Below are the code and all the weights of a small trained network. Each question names an input and a target symbol and asks about switching units off, where a switched-off unit gives its printed mean instead of its output.

import numpy as np


def w(rows, s, z=0):
    codes = np.array(rows[::2]) - 128.0
    scale = np.full(codes.shape[1], s)
    scale[-1] = z or s
    return codes * scale


def f(y):
    return y / 2 * (1 + np.tanh(0.7978845608 * (y + 0.044715 * y**3)))


def softmax(a):
    e = np.exp(a - a.max(-1, keepdims=True))
    return e / e.sum(-1, keepdims=True)


def log_softmax(a):
    a = a - a.max(-1, keepdims=True)
    return a - np.log(np.exp(a).sum(-1, keepdims=True))


def net(x, mask):
    ids = ['βγδεζλμξστφω'.index(c) for c in x.split()]
    T = len(ids)
    res = E[ids] + P[:T]
    r = res
    for j in range(3):
        rows = slice(2 * j, 2 * j + 2)
        q, k, v = (r @ M[0][rows].T for M in (Q, K, V))
        z = softmax(np.where(np.tri(T) > 0, q @ k.T / 2**0.5, -1e9)) @ v
        o = O[0][rows]
        res = res + np.where(mask[j], z, o[:, -1]) @ o[:, :-1]
    y = f(res @ A[0][:, :-1].T + A[0][:, -1])
    res = res + np.where(mask[3:19], y, B[0][:, -1]) @ B[0][:, :-1]
    return log_softmax(res[-1] @ U[:, :-1].T + U[:, -1])


Q, K, V, O, A, B = {}, {}, {}, {}, {}, {}
E = w([
[108,79,90],'β',
[87,114,97],'γ',
[137,82,67],'δ',
[150,123,28],'ε',
[155,233,85],'ζ',
[107,200,129],'λ',
[208,19,108],'μ',
[119,230,101],'ξ',
[51,72,122],'σ',
[134,2,144],'τ',
[37,197,158],'φ',
[223,106,109],'ω',
],0.013)
P = w([
[154,144,185],'0',
[164,151,22],'1',
[120,146,19],'2',
[98,141,25],'3',
[89,138,29],'4',
[79,132,54],'5',
[91,138,37],'6',
[93,159,2],'7',
],0.0085)
Q[0] = w([
[158,134,74],'H0',
[150,124,98],'H0',
[166,138,149],'H1',
[162,143,246],'H1',
[110,10,80],'H2',
[137,83,206],'H2',
],0.012)
K[0] = w([
[100,81,166],'H0',
[104,165,167],'H0',
[115,151,101],'H1',
[112,125,2],'H1',
[56,173,96],'H2',
[161,149,111],'H2',
],0.018)
V[0] = w([
[74,91,194],'H0',
[65,160,126],'H0',
[86,62,204],'H1',
[192,10,133],'H1',
[122,207,25],'H2',
[121,6,118],'H2',
],0.012)
O[0] = w([
[80,42,124,78],'H0',
[69,148,115,137],'H0',
[98,56,193,120],'H1',
[209,103,167,145],'H1',
[185,115,77,254],'H2',
[154,137,250,138],'H2',
],0.012,0.007)
A[0] = w([
[79,139,161,187],'N0',
[235,173,118,121],'N1',
[94,166,135,92],'N2',
[151,57,104,60],'N3',
[77,41,110,223],'N4',
[78,147,158,186],'N5',
[146,210,177,69],'N6',
[172,97,72,111],'N7',
[88,127,158,178],'N8',
[167,103,159,97],'N9',
[111,246,182,133],'N10',
[152,110,80,101],'N11',
[86,101,163,94],'N12',
[115,123,157,148],'N13',
[112,187,172,93],'N14',
[103,108,126,254],'N15',
],0.011,0.0081)
B[0] = w([
[155,112,38,146],'N0',
[87,151,230,246],'N1',
[75,100,93,136],'N2',
[70,140,116,158],'N3',
[174,139,103,190],'N4',
[164,99,48,147],'N5',
[70,165,135,149],'N6',
[78,157,226,228],'N7',
[163,143,100,142],'N8',
[2,121,97,154],'N9',
[140,42,108,175],'N10',
[89,104,192,199],'N11',
[118,168,125,138],'N12',
[141,118,52,135],'N13',
[62,95,69,138],'N14',
[213,130,115,179],'N15',
],0.0066,0.013)
U = w([
[220,139,126,106],'β',
[254,146,98,244],'γ',
[182,162,148,254],'δ',
[170,207,140,130],'ε',
[86,178,134,89],'ζ',
[181,152,99,45],'λ',
[69,129,171,53],'μ',
[115,162,117,59],'ξ',
[245,97,97,62],'σ',
[108,65,135,193],'τ',
[113,94,84,117],'φ',
[201,180,151,76],'ω',
],0.0092,0.004)

Each question gives the input, a string of symbols that net reads in full, and the target symbol t.
The units are the heads (2 rows each of Q, K, V and O) and the neurons (one row each of A and B). Each row of codes is followed by its name. A weight is (code - 128) times the scale printed after its matrix; where a second scale follows, it is the last column's (O, A, B and U).
mask holds one flag per unit, heads first, then neurons. A switched-off unit (its flag False) gives its mean, the last column of its rows in O or B, instead of its output. The means were averaged over made-up inputs and are rounded, as every weight is.
A unit's drop is (log p(t) with every unit on - log p(t) with that unit switched off) / (log p(t) with every unit on - log p(t) with every unit switched off).
The circuit of an input: a set's keep is (log p(t) with only the set's units on - log p(t) with every unit switched off) / (log p(t) with every unit on - log p(t) with every unit switched off). Starting from the 12 units with the biggest drops (on a tie, the unit counted first), units are removed one at a time, each time the one whose removal leaves the highest keep (on an exact tie, the one counted first), for as long as the keep stays at least 0.8.
units of the circuit, in order: the units of the circuit, biggest drop first
unit that matters most: the unit with the biggest drop
k most important neurons: the k neurons with the biggest drops, biggest first
which heads matter: for each layer, one digit per head in row order, 1 if its drop is at least 0.15 and else 0, layers parted by /
input τ λ ω ξ ω, target τ: units of the circuit, in order : H1, H0, N9
input τ ε φ β φ τ δ δ, target τ: units of the circuit, in order : H1, H0
input φ ε ε ε δ δ δ, target φ: units of the circuit, in order : H1, N1
input φ ζ β, target φ: units of the circuit, in order : H1, H2, N1
input τ ξ φ, target τ: which heads matter : 011
input μ ζ λ, target μ: which heads matter : 111
input φ γ δ, target φ: units of the circuit, in order : H1, H2, N1
input μ τ ξ, target μ: units of the circuit, in order : H2, N14
input φ γ μ, target φ: units of the circuit, in order : H1, H2
input ξ φ φ τ λ, target φ: which heads matter : 011
input ε ε ζ β ζ ε ω, target ε: units of the circuit, in order : H1, N1, H0
input ε δ ζ ω, target ε: 2 most important neurons : N1, N7
input τ β β, target τ: which heads matter : 110
input φ δ ε, target φ: units of the circuit, in order : H0, H2
input μ ζ ζ τ, target μ: most important neuron : N7
input ζ δ ζ ζ, target ζ: which heads matter : 010
input ζ μ ξ ε, target ζ: which heads matter : 011
input ξ ξ λ, target ζ: which heads matter : 011
input μ ω γ δ ε, target μ: 3 most important neurons : N1, N9, N7
input μ ξ γ δ, target μ: unit that matters most : H1
